In the rows, 128 means zero.
Each row is followed by its class.
[176 132 143 154 120 117 164 109 112 127 159 146 182 202  68 145  92  88
 151 140 126 135 138 117 110 150 132 132  95 164 151 177 131 119 152 188
 204 102 140 122 167]
Y
[108 133 135 125 130 136 105 115 173 138 115 152 106 136 128 125 181 129
 121 126 139 110 114 128 116 109 127 108 146  93 111 133 138 110 115 104
 121 158 124 133  96]
G
[119 170 121 119 153 111 109 116 199 132  78 182  84 146  71 122 147 108
  75 129  99 166 102 143 140 142 107 170 184 114 159 185 126 118  97  92
  72 144 116 174 175]
P
[137  99 127 149 149  84 112 127 110 126 163 129 148 172 167 128 106 171
 116 138 171 102  97 155 136 110 151 161 159 133  99  96 112 194 103 115
 129 133 154 131 133]
M
[ 89 142 126  92 119 129  90 138 139 142 119  82 105  58 135 134 185 132
 120 123 118 114 130 130 163  80 137  97 144  92  90  94 128 124 119 114
  75 199  89  93  68]
N
[114 106 141 126 129 114 102 135  86 130 163 126 148 123 237 120 164 201
 147 149 196  83 120 132 142  95 135  88 110 105  74  51 102 180 109 103
 134 152 147  92  45]
G
[117 169 144 108 116 128 121 108 134 132 140 157 154 128 118 116 129 137
 124 131 133 153 132 123 124 139 102 152 106 117 146 143 109 129 100 129
 137 105 141 138 119]
P
[144 114 132 149 131 106 145 126 138 146 150 177 135 183 145 121 150 150
 131 128 168  74 131 140 108 142 123 112 130 115 100 138 131 110 132 136
 189 109 161 129 113]
V
[ 73 118 113 137 148 107  78 104 167 143 119 141 106 135 121 113 157 137
  81 111 119 128  94 142 141  72 145 162 184  97 114 131 105 172  82  90
  72 149 115 144 115]
N
[109 157 142 118 110 139 112 119 201 150  92 120 105 110  46 140 189  72
 106 113  81 123 127 120 129  95 129 117 154 102 121 178 158  80 146 134
 103 178  86 129 124]
N
[192  87 154 191 143 109 152 151  84 122 154  55 148 217  47 177 115  86
 166 151 136 109 121 127 136  84 203 130 142 197 101 129 157 180 162 192
 166 171 106  95 162]
G
[136 165 121 125 162  99 114 129 139 123 113 177 115 143 156 119 125 166
  94 148 143 147 112 150 150 163 106 153 155 126 143 130 109 156  95  88
 101 135 141 158 152]
P
[140 161 142 106 122 122 128 134  83 120 152  68 154  94 125 154 120 136
 155 164 127 157 137 119 176 115 148 104  82 145 127 100 109 134 139 173
 117 172  98  80 101]
Y
[134 146 133 139 160  97 128 134 148 133 111 113 100 143  98 142 142 136
 108 143 122 134 112 143 149 126 144 153 164 133 133 149 123 133 118 137
  98 169 104 139 141]
V
[145 102 117 178 165  75 138 128 105 135 160 173 147 226 164 118 112 176
 117 136 180  89 114 152 120 135 143 154 156 145 114 130 104 186 106 132
 173  99 169 148 142]
V
[ 65 160 106  86 135 135  73  84 252 147  91 246  75 101 158  81 189 137
  58 116 109 127 100 136 114 144  68 129 165  44 148 174 112  72  81  46
  76 125 141 173 119]
Y
[147 175 136 134 161 103 143 130 167 130  82 135  97 142  72 150 140 113
 101 148 108 153 115 139 146 161 126 155 166 132 163 182 133 104 133 138
 100 170  96 163 170]
V
[ 61  96 112  88  99 145  49 107 204 157 137 114  78  83  97 104 199 100
  99 110  77 123 103 123 142  31 153 123 153  88  75 123 121 109 114 100
  54 167  93  91  76]
Y
[ 96 220 149  90 134 138 133 129 129 116 112 170 127  64 170 122 119 160
 129 146 142 170 127 125 144 179  68 118 116 100 180 129 101  97 102 111
 114 146 129 153 111]
S
[126 172 155 120 125 122 135 142  61 124 151  60 169  91 139 156 126 150
 157 151 148 134 148 124 163 113 141 111  93 136 125  87 115 162 133 169
 136 174 106  90  86]
N
[183 122 150 122 119 105 152 171  76 124 161  48 154 131 131 174 129 134
 168 155 159  85 142 140 155 120 168  85 112 154  80  82 161 133 166 175
 160 189 121  75 119]
M
[178 199 136 108 145 104 168 141 146 115 101 174 116 126 141 150 129 132
 128 153 157 118 142 145 131 230  87 103 143 112 166 152 170  66 143 125
 157 162 143 159 156]
M
[164 144 143 145 142 116 147 147  98 121 138 131 138 155 169 147 143 154
 156 158 184  89 136 133 131 157 126  79 115 128 113 100 145 134 139 133
 173 164 141 118 106]
G
[136 104 142 119 100 133 107 148 122 148 153  48 126 119  75 150 172 104
 149 130 105 109 133 124 155  49 177 101 113 143  53  97 143 125 151 157
 106 176  97  64  99]
P
[105 138 119  93 126 122  90 132 145 137 134 106  96  77 156 128 174 144
 121 143 122 118 121 131 171  97 140  88 127 104  96  93 125 113 123 112
  78 188 107  89  78]
Y
[ 86 180 123  96 132 132 122 103 158 124 111 174 146 103 159 111 146 139
 121 156 146 170 117 116 137 155  88 144 114  84 198 142 107 110  94 124
 128 129 137 159 121]
Q
[125 152 156 130 124 143 132 110 130 127 139 124 155 145 105 139 135 119
 149 140 139 144 131 112 115 118 132 138 105 125 150 140 122 131 115 151
 154 130 121 128 108]
G
[ 98 119 118 156 152  95  98 107 150 139 135 175 134 171 157 106 133 159
  85 119 151 107 101 145 125 101 123 163 171 106 121 134 104 190  88  95
 121 122 151 156 127]
N
[155 106 127 170 137 102 126 125 138 141 143 117 133 209  43 140 128  91
 117 125 108 125 113 134 128  91 169 162 151 164 106 159 138 153 133 150
 131 131 123 129 177]
P
[162 204 141 128 137 118 162 109 138 118  95 221 144 170 107 125 104 125
 121 140 140 164 137 133 105 229  72 149 116 132 191 193 123 102 116 132
 179  85 159 183 188]
P
[132 183 132 137 171 109 139 141 147 116  95 161 101 131 122 140 113 137
 106 146 128 150 101 144 148 155 104 136 170 124 158 145 127 116 117 116
  97 173 120 169 169]
S
[184 167 150 139 124 113 179 126 110 117 146 142 175 176  89 157  84 111
 156 144 155 132 143 133 109 195 118 141 112 151 167 163 152 106 144 180
 210 116 151 144 173]
M
[ 83 162 129 106 116 151 122  97 196 136  95 140 137 124  58 127 160  73
 121 134  93 182 114 107 123 113 120 162 130 102 194 188 133  85 114 153
 117 144 105 156 146]
Q
[130 169 127 128 133 123 157 107 157 122 110 187 161 160 111 126 125 106
 133 150 142 161 124 117 115 181  91 150 118 117 210 183 137  95 120 151
 180 121 144 174 162]
Q
[135 196 157 110 131 149 141 113 150 118 100 133 137 119  81 150 138 104
 141 150 120 176 132 112 123 161 115 135 115 123 182 164 130  96 121 145
 134 154  99 148 129]
G
[ 97  99  94 152 165  99 104 104 175 135 128 207 136 197 157  94 138 142
  90 130 150 126  84 142 116 111 120 177 176 105 157 153 108 162  85  96
 131 116 162 177 157]
Q
[116 176 128 134 167 104 116 120 161 128  93 160 113 135 123 130 134 136
  89 142 129 141 109 145 146 147 109 148 178 108 158 157 119 152  98 101
  99 159 117 167 149]
N
[ 98 201 132  83 134 130 106 122 186 135  77 172  96  60 156 123 182 144
  92 135 118 131 126 134 146 161  77 107 149  71 148 139 131  85 109  81
  91 172 108 150  98]
N
[116  79 111 188 144  91 116 100 142 148 161 165 154 236  97 113 124 118
  99 106 143  91 107 139 103  76 162 169 173 135 105 153 115 195 104 129
 159 100 156 147 149]
N
[177  60 125 203 147  98 150 156  41 122 190  61 210 219 153 146  99 145
 174 168 180  96 120 136 139  84 193 120 104 189  78  80 121 222 151 197
 202 151 146  92 142]
Q
[142  65 119 174 141  81 123 122 121 134 178 143 154 229 124 125 105 141
 124 120 165  80 102 151 109  90 167 169 171 149  95 124 126 194 104 137
 165 103 172 133 154]
M
[130 156 134 125 127 130 130 133 165 143 100 110 105 123  62 154 170  83
 120 123  99 114 136 129 136 117 140  98 151 114 121 158 169  85 149 142
 123 184  94 122 134]
N
[ 79 108 126 127 121 123 103 126 135 144 167 156 123 124 190 101 149 166
 124 116 160  80 113 132 124  85 119 105 138  94  85  84 115 135 106  97
 123 134 161 118  83]
S
[ 86 142 124 119 132 125 111 118 172 141 136 193 103 123 163 102 155 147
 108 113 144  97 110 132 115 118 100 115 151  80 120 121 129  98 103  93
 118 134 156 148 108]
S
[146 136 153 121 112 108 146 134  64 119 180  95 188 132 166 147  95 165
 164 150 181 118 136 134 140 137 139 128  90 140 120  84 116 162 127 164
 175 129 151  99 106]
M
[137 148 139 128 123 129 129 110 130 131 147 119 154 150  81 142 121 103
 138 141 115 145 128 118 135 115 145 132 104 139 138 148 123 122 131 171
 146 132 119 112 135]
Y
[171 165 152 128 129 114 170 179  78 118 140  90 135 113 131 166 125 125
 170 162 148 111 144 127 163 149 127  61 116 153 110 100 156  98 175 165
 152 198 113  97 119]
S
[122 134 123 104 116 142 120 140 182 137  95  81 107 105  53 150 193  62
 137 143  86 143 119 114 153  83 156 106 140 119 132 150 168  67 161 161
  98 208  75 110 128]
Q
[145 141 147 141 117 115 160 126  93 135 163 102 171 166  88 144 116 123
 163 139 148 122 144 120 122 128 152 132 100 150 133 141 120 131 138 195
 186 117 130 110 122]
V
[138 180 149 103 134 124 143 170 110 120 120  80 111  72 129 158 149 127
 151 152 126 121 135 127 171 125 125  68 127 126 116 101 150  88 156 145
  97 216  92 102 104]
S
[116 122 131 149 162 109 103 120 141 127 128 142 117 165 145 124 138 150
 113 143 156 123  97 140 129 105 137 149 165 117 125 123 111 183  90 100
 112 152 129 147 124]
G
[ 97  86 131 157 122 125 112 101 100 138 196 146 178 195 158 108 128 155
 149 119 181  95 122 121  91  74 151 143 109 119 107 101  98 189  91 136
 181  88 169 118  88]
G
[125 154 124  99 133 115 102 126 155 131 127 146 108  94 171 123 165 152
 114 153 137 117 121 133 160 134 114  89 126  98 111 110 125 108 124 105
 100 170 122 111  94]
Y
[ 91 154 147  98 112 131 119 105 151 142 133 118 130 103  95 125 152 126
 124 124 114 147 126 116 129 102 128 154 116 105 143 143 102 110 108 148
 115 125 109 124  99]
V
[176 140 153 149 116 124 156 156 107 137 130  43 143 137  47 182 152  74
 160 140 109 103 150 120 152 105 175  81 116 158  95 131 178 103 191 192
 155 201  84  84 129]
N
[166 193 157 116 123 122 166 133 115 114 128 115 160 129  97 162  97 119
 154 153 143 148 140 131 131 190 118 134 111 143 172 150 149 104 138 172
 170 143 127 136 154]
M
[ 84 107  97 140 162 105  96 117 152 133 127 169 133 160 181 100 144 160
  97 141 153 131  87 143 139 100 128 164 167 104 140 117 100 174  86  99
 104 143 150 155 134]
Q
[179 168 137 144 175  81 163 159  86 113 117 115 127 152 142 157 109 162
 132 169 158 130 130 150 161 182 129 125 140 156 145 128 121 146 136 149
 139 167 116 138 149]
V
[ 75  82 116 116 126 109  66 118 157 141 147 115 103 120 135 113 144 148
  95 106 128 119  86 151 138  55 161 180 184 110  92 102 108 179  78  95
  70 148 128 121 114]
M
[ 23 133 113 108 135 135  61 113 188 141 102 161  58  75 149  90 157 148
  77 101 104 159  73 139 147  81 124 153 196  84 125 116  89 139  67  51
  27 158 121 152 112]
S
[153 150 137 141 137 120 126 149 145 131 101  67 100 144   9 168 142  75
 118 138  75 167 118 133 164 100 167 142 155 169 122 162 144 122 151 156
  76 191  73 115 175]
P
[140 122 142 130 115 125 132 135 155 151 132  89 117 140  67 147 171  97
 138 127 114 100 134 125 130  95 160 110 133 128  93 148 154  91 158 165
 138 164 101 103 115]
V
[ 37 132 126  95 104 152  73  99 243 157 116 185  69  91 110  87 186 109
  83  86  88 121  95 124 105  73 100 133 176  61 121 160 133  78  90  73
  74 136 125 149 100]
S
[153 160 150 148 133 105 157 124  64 123 170 137 195 157 162 138  97 156
 151 147 179 115 151 127 128 158 114 124  88 137 142 117 115 167 130 157
 205 115 152 124 106]
N
[106 137 127  90 118 147 109 146 164 138  96  58 103  72  75 155 194  77
 139 146  83 153 115 116 172  77 162 100 135 114 127 121 162  74 155 150
  79 226  63  95 111]
Q
[145 118 147 140 105 117 137 123  84 134 180 119 186 176 105 129 114 130
 157 135 148 126 142 120 122 103 146 140  90 158 106 122 110 164 121 171
 177  94 151 101 122]
P
[102 132 133 127 111 127 111  98 137 142 166 170 164 166 118 103 128 139
 127 115 146 131 127 126 108 109 123 161 117 121 127 137 107 150  85 129
 155  77 165 134 114]
P
[103 143 128 110 131 109 112 118 165 146 128 175 108 116 177 108 174 171
 110 131 161  95 119 138 129 143 109 113 140  81 113 124 120 106 105  97
 130 133 144 138  85]
V
[157 147 153 130 111 131 143 120 132 130 139  85 152 148  24 158 125  61
 148 144  87 154 136 107 137 106 156 135 101 160 143 173 140 107 159 198
 143 152  93 102 152]
Y
[151 162 133 121 163  98 131 141 117 114 124 154 131 129 186 137  99 177
 112 153 167 127 114 160 148 187 107 151 155 126 149 112 122 156 105 104
 128 151 145 152 145]
M
[146 158 135 103 123 124 125 153 122 132 128 103 120 109 116 143 161 124
 139 146 129 117 142 132 158 129 137  90 123 128 101 111 145 113 140 133
 110 169 113  99 115]
P
[ 60  92 123  95  94 143  55 107 203 164 134 137  90 107  98  98 201 116
  97  95  96 112 102 129 128  37 145 141 159  87  67 122 121 122  95  84
  64 134 122 106  86]
P
[130 110 122 119 128 113 104 125 128 138 164 119 132 130 159 122 152 145
 127 137 140  92 124 131 146  87 147  97 117 115  80  94 124 138 129 133
 124 154 136  89  92]
Y
[ 47  72  92 115 138 114  55 105 180 146 128 132 108 127 142  96 176 137
  90 120 117 142  71 134 147  30 157 181 181  97 115 109  96 172  71  90
  60 158 117 135 106]
Q
[195 172 140 142 158  99 157 162 104 115 108 109 132 163  81 167 108 115
 128 165 122 155 133 143 165 168 133 134 141 177 143 150 143 138 152 152
 123 174 108 132 187]
P
